Here is a tiny trained network, its code and every weight. The questions are about switching its units off for an input and a target symbol, where a switched-off unit gives its printed mean instead of its output.

import numpy as np


def w(rows, s, z=0):
    codes = np.array(rows[::2]) - 128.0
    scale = np.full(codes.shape[1], s)
    scale[-1] = z or s
    return codes * scale


def norm(h):
    return h / np.sqrt((h * h).mean(-1, keepdims=True) + 1e-5)


def f(y):
    return np.maximum(y, 0)


def softmax(a):
    e = np.exp(a - a.max(-1, keepdims=True))
    return e / e.sum(-1, keepdims=True)


def log_softmax(a):
    a = a - a.max(-1, keepdims=True)
    return a - np.log(np.exp(a).sum(-1, keepdims=True))


def net(x, mask):
    ids = ['αδζξπψω'.index(c) for c in x.split()]
    T = len(ids)
    res = E[ids] + P[:T]
    q, k, v = (norm(res) @ M[0].T for M in (Q, K, V))
    z = softmax(np.where(np.tri(T) > 0, q @ k.T / 2**0.5, -1e9)) @ v
    res = res + np.where(mask[0], z, O[0][:, -1]) @ O[0][:, :-1]
    y = f(norm(res) @ A[0][:, :-1].T + A[0][:, -1])
    res = res + np.where(mask[1:17], y, B[0][:, -1]) @ B[0][:, :-1]
    return log_softmax(norm(res)[-1] @ U[:, :-1].T + U[:, -1])


Q, K, V, O, A, B = {}, {}, {}, {}, {}, {}
E = w([
[71,71,127,147,112],'α',
[202,148,155,75,148],'δ',
[118,163,170,208,158],'ζ',
[253,208,166,100,241],'ξ',
[142,144,193,187,197],'π',
[201,123,115,116,100],'ψ',
[67,160,81,144,228],'ω',
],0.018)
P = w([
[117,210,218,47,2],'0',
[129,156,132,114,185],'1',
[123,65,125,121,141],'2',
[105,100,79,146,79],'3',
[106,97,66,154,51],'4',
[112,79,107,78,144],'5',
[127,68,124,90,173],'6',
[122,76,111,112,148],'7',
[112,93,105,127,138],'8',
[131,70,121,99,173],'9',
],0.0076)
Q[0] = w([
[81,172,146,229,254],'head 0',
[74,142,231,218,147],'head 0',
],0.0073)
K[0] = w([
[33,200,184,6,111],'head 0',
[161,166,225,203,2],'head 0',
],0.0065)
V[0] = w([
[254,71,121,66,238],'head 0',
[27,129,38,35,96],'head 0',
],0.0073)
O[0] = w([
[56,183,71,22,53,59],'head 0',
[237,72,55,255,60,3],'head 0',
],0.0076,0.0041)
A[0] = w([
[118,112,9,123,179,139],'neuron 0',
[136,73,100,88,30,175],'neuron 1',
[40,84,160,132,124,124],'neuron 2',
[155,29,39,226,150,255],'neuron 3',
[116,154,111,119,157,165],'neuron 4',
[100,127,111,88,43,70],'neuron 5',
[228,76,153,97,155,210],'neuron 6',
[85,171,169,82,137,211],'neuron 7',
[154,170,121,107,190,139],'neuron 8',
[128,143,23,140,147,217],'neuron 9',
[179,88,168,188,216,227],'neuron 10',
[66,54,144,83,49,89],'neuron 11',
[147,170,88,196,147,181],'neuron 12',
[77,184,80,112,135,119],'neuron 13',
[171,155,106,78,191,142],'neuron 14',
[182,142,128,169,112,146],'neuron 15',
],0.011,0.0021)
B[0] = w([
[207,149,156,230,216,160],'neuron 0',
[94,165,81,173,157,154],'neuron 1',
[165,155,96,72,159,180],'neuron 2',
[81,108,135,51,193,184],'neuron 3',
[152,29,110,156,120,161],'neuron 4',
[106,210,166,226,137,147],'neuron 5',
[38,158,61,132,67,173],'neuron 6',
[86,85,81,180,66,200],'neuron 7',
[135,109,101,127,123,186],'neuron 8',
[213,58,2,212,171,154],'neuron 9',
[158,170,106,106,59,247],'neuron 10',
[158,193,89,119,168,156],'neuron 11',
[148,93,105,62,105,167],'neuron 12',
[172,81,147,67,104,160],'neuron 13',
[141,109,123,141,95,180],'neuron 14',
[172,126,127,66,121,147],'neuron 15',
],0.0078,0.011)
U = w([
[187,135,168,86,127,76],'α',
[113,157,105,170,99,76],'δ',
[175,60,80,176,178,248],'ζ',
[63,120,191,126,145,164],'ξ',
[74,54,172,112,127,3],'π',
[98,8,154,165,55,23],'ψ',
[142,180,230,181,147,102],'ω',
],0.013,0.0016)

Each question gives the input, a string of symbols that net reads in full, and the target symbol t.
The units are the heads (2 rows each of Q, K, V and O) and the neurons (one row each of A and B). Each row of codes is followed by its name. A weight is (code - 128) times the scale printed after its matrix; where a second scale follows, it is the last column's (O, A, B and U).
mask holds one flag per unit, heads first, then neurons. A switched-off unit (its flag False) gives its mean, the last column of its rows in O or B, instead of its output. The means were averaged over made-up inputs and are rounded, as every weight is.
A unit's drop is (log p(t) with every unit on - log p(t) with that unit switched off) / (log p(t) with every unit on - log p(t) with every unit switched off).
The circuit of an input: a set's keep is (log p(t) with only the set's units on - log p(t) with every unit switched off) / (log p(t) with every unit on - log p(t) with every unit switched off). Starting from the 12 units with the biggest drops (on a tie, the unit counted first), units are removed one at a time, each time the one whose removal leaves the highest keep (on an exact tie, the one counted first), for as long as the keep stays at least 0.8.
units of the circuit, in order: the units of the circuit, biggest drop first
most important unit: the unit with the biggest drop
top k neurons: the k neurons with the biggest drops, biggest first
drop when u is switched off: that unit's drop, to one decimal
input α ω ζ α δ, target δ: most important unit -> neuron 6
input ψ ζ π ω ζ ζ π, target δ: top 2 neurons -> (neuron 10; neuron 3)
input ψ ζ ω ξ ζ δ ξ π δ ζ, target δ: units of the circuit, in order -> (head 0; neuron 0)
input ω ζ α ψ α ζ, target α: top 3 neurons -> (neuron 10; neuron 7; neuron 3)
input ψ ζ ζ, target δ: top 2 neurons -> (neuron 0; neuron 13)
input δ π ζ, target ψ: units of the circuit, in order -> (head 0; neuron 7; neuron 13; neuron 11)
input ζ α ζ ζ δ ζ π, target ω: top 2 neurons -> (neuron 10; neuron 3)
input ω ω ω ζ ζ ω ζ ω π, target α: top 4 neurons -> (neuron 10; neuron 7; neuron 3; neuron 9)
input δ α π, target ψ: top 3 neurons -> (neuron 7; neuron 11; neuron 0)
input δ π ζ π ζ ζ ζ δ π, target ψ: top 2 neurons -> (neuron 7; neuron 3)
input ζ ψ ζ, target ω: drop when head 0 is switched off -> 0.4
input ω α ω δ α ψ α ω α, target ζ: drop when head 0 is switched off -> 0.5
input ω ω π, target α: drop when neuron 15 is switched off -> 0.3
input ψ π ω ζ π ξ π α, target ξ: drop when neuron 10 is switched off -> 0.2
